Below are the code and all the weights of a small trained network. Each question names an input and a class and asks about switching units off, where a switched-off unit gives its printed mean instead of its output.

import numpy as np


def w(rows, s, z=0):
    codes = np.array(rows[::2]) - 128.0
    scale = np.full(codes.shape[1], s)
    scale[-1] = z or s
    return codes * scale


def norm(h):
    return h / np.sqrt((h * h).mean(-1, keepdims=True) + 1e-5)


def f(y):
    return np.maximum(y, 0)


def log_softmax(a):
    a = a - a.max(-1, keepdims=True)
    return a - np.log(np.exp(a).sum(-1, keepdims=True))


def net(x, mask):
    res = np.array(x, float).reshape(1, 2) / 4 @ E
    u = 0
    for l in range(3):
        y = f(norm(res) @ A[l][:, :-1].T + A[l][:, -1])
        res = res + np.where(mask[u : u + 8], y, B[l][:, -1]) @ B[l][:, :-1]
        u += 8
    return log_softmax(norm(res)[-1] @ U[:, :-1].T + U[:, -1])


A, B = {}, {}
E = w([
[254,99,243,129,14],'x0',
[201,177,47,114,197],'x1',
],0.006)
A[0] = w([
[150,177,166,140,111,226],'0.n1',
[82,127,110,161,122,4],'0.n2',
[148,156,187,143,64,232],'0.n3',
[151,160,113,111,126,88],'0.n4',
[144,136,114,4,145,146],'0.n5',
[73,129,96,128,104,171],'0.n6',
[120,181,173,98,242,95],'0.n7',
[145,114,95,68,129,76],'0.n8',
],0.012,0.0017)
B[0] = w([
[48,115,114,85,112,194],'0.n1',
[115,9,54,130,153,172],'0.n2',
[54,195,89,99,148,255],'0.n3',
[177,11,103,2,149,165],'0.n4',
[74,159,183,107,68,182],'0.n5',
[138,127,33,136,64,199],'0.n6',
[89,176,180,147,115,214],'0.n7',
[91,220,154,189,171,159],'0.n8',
],0.0069,0.0065)
A[1] = w([
[155,130,143,61,75,177],'1.n1',
[103,157,66,71,102,231],'1.n2',
[88,142,109,102,87,111],'1.n3',
[93,178,197,194,152,209],'1.n4',
[132,124,96,129,197,150],'1.n5',
[136,180,205,137,104,7],'1.n6',
[107,66,33,77,40,162],'1.n7',
[137,151,179,255,35,76],'1.n8',
],0.0084,0.0019)
B[1] = w([
[146,80,113,48,176,186],'1.n1',
[144,38,151,181,107,254],'1.n2',
[165,151,166,137,162,202],'1.n3',
[109,221,151,94,121,162],'1.n4',
[153,180,254,111,9,157],'1.n5',
[63,146,74,168,170,150],'1.n6',
[188,100,93,159,93,228],'1.n7',
[78,107,80,183,138,139],'1.n8',
],0.0073,0.0084)
A[2] = w([
[178,111,86,76,170,61],'2.n1',
[130,104,165,80,32,119],'2.n2',
[118,247,166,162,219,201],'2.n3',
[103,176,118,150,139,65],'2.n4',
[133,112,93,120,196,5],'2.n5',
[121,188,78,176,183,226],'2.n6',
[95,172,137,110,80,42],'2.n7',
[79,87,118,185,129,11],'2.n8',
],0.011,0.0017)
B[2] = w([
[218,21,238,4,254,183],'2.n1',
[92,170,118,132,147,253],'2.n2',
[205,90,119,223,84,236],'2.n3',
[199,120,199,153,124,175],'2.n4',
[126,104,199,148,189,136],'2.n5',
[187,183,212,92,102,192],'2.n6',
[75,217,107,72,134,207],'2.n7',
[157,74,100,113,152,210],'2.n8',
],0.0075,0.0061)
U = w([
[111,7,55,186,93,179],'0',
[26,204,154,74,116,207],'1',
[197,210,198,199,86,157],'2',
[163,56,188,26,197,169],'3',
[134,148,98,146,188,3],'4',
],0.015,0.0061)

Each question gives the input, the list of numbers given to net, and the class t.
The units are the neurons (one row each of A and B). Each row of codes is followed by its name. A weight is (code - 128) times the scale printed after its matrix; where a second scale follows, it is the last column's (A, B and U).
mask holds one flag per neuron, layer by layer. A switched-off neuron (its flag False) gives its mean, the last column of its row in B, instead of its output. The means were averaged over made-up inputs and are rounded, as every weight is.
A unit's drop is (log p(t) with every unit on - log p(t) with that unit switched off) / (log p(t) with every unit on - log p(t) with every unit switched off).
The circuit of an input: a set's keep is (log p(t) with only the set's units on - log p(t) with every unit switched off) / (log p(t) with every unit on - log p(t) with every unit switched off). Starting from the 12 units with the biggest drops (on a tie, the unit counted first), units are removed one at a time, each time the one whose removal leaves the highest keep (on an exact tie, the one counted first), for as long as the keep stays at least 0.8.
circuit, biggest first: the units of the circuit, biggest drop first
unit that matters most: the unit with the biggest drop
top k neurons: the k neurons with the biggest drops, biggest first
k most important neurons of layer l: the k neurons of layer l with the biggest drops, biggest first
drop when u is switched off: that unit's drop, to one decimal
input [4,1], class 3: circuit, biggest first -> (1.n1)
input [-3,1], class 2: 3 most important neurons of layer 0 -> (0.n4; 0.n7; 0.n1)
input [0,5], class 2: top 2 neurons -> (0.n8; 0.n7)
input [-5,0], class 0: 2 most important neurons of layer 0 -> (0.n2; 0.n6)
input [2,-1], class 1: top 2 neurons -> (0.n3; 0.n2)
input [8,1], class 3: top 2 neurons -> (1.n1; 0.n7)
input [5,1], class 3: top 4 neurons -> (1.n1; 0.n7; 0.n5; 0.n8)
input [2,0], class 1: top 2 neurons -> (0.n3; 0.n2)
input [5,0], class 1: top 4 neurons -> (0.n3; 0.n4; 0.n2; 0.n6)
input [6,0], class 1: 3 most important neurons of layer 0 -> (0.n3; 0.n4; 0.n2)
input [-7,2], class 2: top 2 neurons -> (0.n7; 2.n6)
input [-3,3], class 2: drop when 0.n7 is switched off -> 0.6
input [7,2], class 3: drop when 1.n1 is switched off -> 2.4
input [-1,3], class 2: unit that matters most -> 2.n3
